Here is a tiny trained network, its code and every weight. The questions are about switching its units off for an input and a target symbol, where a switched-off unit gives its printed mean instead of its output.

import numpy as np


def w(rows, s, z=0):
    codes = np.array(rows[::2]) - 128.0
    scale = np.full(codes.shape[1], s)
    scale[-1] = z or s
    return codes * scale


def f(y):
    return y / 2 * (1 + np.tanh(0.7978845608 * (y + 0.044715 * y**3)))


def softmax(a):
    e = np.exp(a - a.max(-1, keepdims=True))
    return e / e.sum(-1, keepdims=True)


def log_softmax(a):
    a = a - a.max(-1, keepdims=True)
    return a - np.log(np.exp(a).sum(-1, keepdims=True))


def net(x, mask):
    ids = ['ΛΣεζξφω'.index(c) for c in x.split()]
    T = len(ids)
    res = E[ids] + P[:T]
    u = 0
    for l in range(2):
        q, k, v = (res @ M[l].T for M in (Q, K, V))
        z = softmax(np.where(np.tri(T) > 0, q @ k.T / 4**0.5, -1e9)) @ v
        res = res + np.where(mask[u], z, O[l][:, -1]) @ O[l][:, :-1]
        u += 1
        y = f(res @ A[l][:, :-1].T + A[l][:, -1])
        res = res + np.where(mask[u : u + 4], y, B[l][:, -1]) @ B[l][:, :-1]
        u += 4
    return log_softmax(res[-1] @ U[:, :-1].T + U[:, -1])


Q, K, V, O, A, B = {}, {}, {}, {}, {}, {}
E = w([
[92,117,219,88,85,169,248,114],'Λ',
[25,154,12,112,137,217,187,89],'Σ',
[52,95,147,196,65,97,187,151],'ε',
[224,52,182,157,54,113,147,159],'ζ',
[89,137,125,138,99,113,104,220],'ξ',
[142,166,61,104,183,236,25,153],'φ',
[202,108,114,15,141,209,138,226],'ω',
],0.015)
P = w([
[168,71,117,47,70,78,186,93],'0',
[170,241,164,62,112,211,2,128],'1',
[157,204,149,109,101,215,75,112],'2',
[97,226,116,120,89,195,81,102],'3',
[138,110,179,135,187,143,111,139],'4',
[96,128,114,163,170,164,110,105],'5',
[86,177,134,146,149,163,78,111],'6',
[138,113,147,158,125,158,166,132],'7',
[174,113,170,138,99,147,193,131],'8',
[141,135,155,137,81,143,200,103],'9',
[141,119,155,145,99,144,185,198],'10',
[142,167,109,140,116,177,120,208],'11',
[93,188,96,148,104,164,122,191],'12',
[112,130,115,126,74,142,209,174],'13',
],0.0085)
Q[0] = w([
[115,93,99,122,2,228,134,180],'0.h0',
[88,69,92,109,208,53,107,60],'0.h0',
[152,23,128,124,250,50,88,131],'0.h0',
[139,94,118,188,84,199,111,168],'0.h0',
],0.0055)
K[0] = w([
[185,60,3,48,92,37,213,167],'0.h0',
[126,210,102,153,91,198,188,161],'0.h0',
[136,111,168,159,171,167,71,182],'0.h0',
[157,52,135,32,96,95,134,85],'0.h0',
],0.0061)
V[0] = w([
[77,204,86,191,168,198,61,134],'0.h0',
[62,185,128,100,187,202,145,27],'0.h0',
[186,136,105,109,112,249,113,97],'0.h0',
[103,64,142,135,76,166,111,1],'0.h0',
],0.0068)
O[0] = w([
[188,136,111,159,39,151,108,141,1],'0.h0',
[203,70,95,42,131,146,214,195,68],'0.h0',
[222,164,72,60,170,27,254,80,191],'0.h0',
[205,29,131,46,159,173,78,86,136],'0.h0',
],0.0091,0.0078)
A[0] = w([
[107,38,143,18,90,161,45,160,146],'0.n0',
[126,97,131,255,69,19,84,117,253],'0.n1',
[193,178,92,183,184,126,114,111,249],'0.n2',
[107,146,209,121,184,195,174,223,233],'0.n3',
],0.0081,0.0029)
B[0] = w([
[143,73,71,243,158,82,197,195,155],'0.n0',
[52,218,74,101,100,160,64,133,191],'0.n1',
[68,101,209,137,2,57,241,91,161],'0.n2',
[75,127,101,152,48,119,112,41,254],'0.n3',
],0.0096,0.008)
Q[1] = w([
[96,102,102,3,96,39,107,88],'1.h0',
[213,55,201,104,180,147,59,177],'1.h0',
[52,62,144,157,206,85,148,147],'1.h0',
[74,154,159,79,223,188,50,196],'1.h0',
],0.0061)
K[1] = w([
[158,154,252,149,133,180,229,211],'1.h0',
[186,236,165,158,147,182,157,70],'1.h0',
[96,170,246,124,6,234,195,149],'1.h0',
[171,177,202,117,117,121,165,240],'1.h0',
],0.0049)
V[1] = w([
[194,102,29,234,174,146,197,213],'1.h0',
[60,159,196,175,45,175,87,149],'1.h0',
[122,216,36,63,83,58,4,145],'1.h0',
[1,46,104,231,199,158,104,55],'1.h0',
],0.0059)
O[1] = w([
[122,72,101,96,135,139,106,191,24],'1.h0',
[254,128,118,83,130,214,30,136,163],'1.h0',
[157,170,196,131,156,164,243,129,135],'1.h0',
[94,133,232,26,182,54,5,207,253],'1.h0',
],0.0085,0.0073)
A[1] = w([
[65,68,108,161,186,2,128,121,242],'1.n0',
[104,89,110,224,91,85,198,146,77],'1.n1',
[86,134,165,119,188,95,140,148,230],'1.n2',
[112,166,177,194,119,117,238,159,254],'1.n3',
],0.0089,0.0024)
B[1] = w([
[186,171,171,206,83,85,127,133,254],'1.n0',
[76,77,173,162,145,195,150,44,216],'1.n1',
[195,137,62,254,129,196,76,130,219],'1.n2',
[122,173,192,6,175,123,37,88,234],'1.n3',
],0.0089,0.012)
U = w([
[185,159,68,148,96,56,112,93,92],'Λ',
[95,140,182,162,173,85,194,199,135],'Σ',
[107,122,156,127,165,90,123,179,42],'ε',
[170,173,143,197,215,94,143,119,165],'ζ',
[156,190,164,147,104,131,185,186,58],'ξ',
[154,160,83,123,72,103,116,104,252],'φ',
[95,191,158,125,206,2,174,161,57],'ω',
],0.0064,0.0036)

Each question gives the input, a string of symbols that net reads in full, and the target symbol t.
The units are the heads (4 rows each of Q, K, V and O) and the neurons (one row each of A and B). Each row of codes is followed by its name. A weight is (code - 128) times the scale printed after its matrix; where a second scale follows, it is the last column's (O, A, B and U).
mask holds one flag per unit, layer by layer, with each layer's heads first. A switched-off unit (its flag False) gives its mean, the last column of its rows in O or B, instead of its output. The means were averaged over made-up inputs and are rounded, as every weight is.
A unit's drop is (log p(t) with every unit on - log p(t) with that unit switched off) / (log p(t) with every unit on - log p(t) with every unit switched off).
The circuit of an input: a set's keep is (log p(t) with only the set's units on - log p(t) with every unit switched off) / (log p(t) with every unit on - log p(t) with every unit switched off). Starting from all 10 units, units are removed one at a time, each time the one whose removal leaves the highest keep (on an exact tie, the one counted first), for as long as the keep stays at least 0.8.
units of the circuit, in order: the units of the circuit, biggest drop first
unit that matters most: the unit with the biggest drop
k most important neurons: the k neurons with the biggest drops, biggest first
k most important neurons of layer l: the k neurons of layer l with the biggest drops, biggest first
input Σ ζ ε ξ, target Σ: units of the circuit, in order -> [0.h0, 1.h0, 0.n0, 1.n1]
input ζ Σ Σ Σ, target ζ: units of the circuit, in order -> [0.h0, 1.h0, 1.n2, 0.n1]
input ω ω Λ, target ω: most important neuron -> [1.n3]
input Λ ω φ, target Λ: 2 most important neurons of layer 1 -> [1.n0, 1.n2]
input Σ φ ω ε ω ε, target Σ: units of the circuit, in order -> [0.h0, 1.h0, 1.n1]
input ε ξ ε ω, target ε: units of the circuit, in order -> [0.h0, 1.h0, 0.n0]
input ξ Σ ξ φ Λ ω Σ, target ξ: units of the circuit, in order -> [0.h0, 1.h0, 0.n1]
input φ ζ ζ Λ ω, target φ: units of the circuit, in order -> [1.h0, 0.n3]
input ε Σ ω ω φ ξ ε ξ Λ φ ε Λ ξ ζ, target ε: 2 most important neurons of layer 1 -> [1.n0, 1.n2]
input ω Λ ω ε, target ω: units of the circuit, in order -> [0.h0, 1.n3]
input ζ Λ ω ξ, target ζ: units of the circuit, in order -> [0.h0, 1.n2, 1.h0]
input ξ ε ω, target ξ: units of the circuit, in order -> [0.h0, 1.h0, 0.n1, 1.n2]
input ε ε Λ ξ, target ε: units of the circuit, in order -> [0.h0, 1.h0, 0.n0]
input ε Λ ζ Σ Λ ε φ ω ε, target ε: units of the circuit, in order -> [0.h0, 1.h0]
input ω φ φ ω ω ε ζ ω ω, target ω: 2 most important neurons of layer 1 -> [1.n2, 1.n3]
input φ φ φ ξ φ ε, target φ: units of the circuit, in order -> [0.h0, 0.n1]
input ζ Λ Λ ζ, target ζ: 2 most important neurons of layer 0 -> [0.n3, 0.n2]
input ω ε Σ, target ω: units of the circuit, in order -> [0.h0, 1.n3, 1.h0]
input Λ Σ ω ξ Σ, target Λ: unit that matters most -> 1.h0
input Σ ω ζ Λ, target Σ: units of the circuit, in order -> [0.h0, 1.h0, 1.n1, 0.n0]
input ζ Σ Λ ε, target ζ: 2 most important neurons -> [1.n2, 0.n3]
input Λ Λ ζ Σ φ ξ Λ Λ ζ ζ ζ Σ ε, target Λ: most important neuron -> [1.n0]
input Λ φ Λ, target Λ: 2 most important neurons of layer 0 -> [0.n0, 0.n3]
input ε ω Λ φ, target ε: 2 most important neurons -> [0.n0, 1.n0]
input Σ ε ζ ζ, target Σ: 2 most important neurons -> [1.n1, 0.n0]
input Λ Λ ξ Λ ξ, target Λ: 2 most important neurons -> [1.n0, 0.n0]
input φ ε ω φ Λ ε Λ, target φ: most important neuron of layer 0 -> [0.n3]
input φ ζ φ φ ε, target φ: 2 most important neurons -> [0.n2, 0.n1]
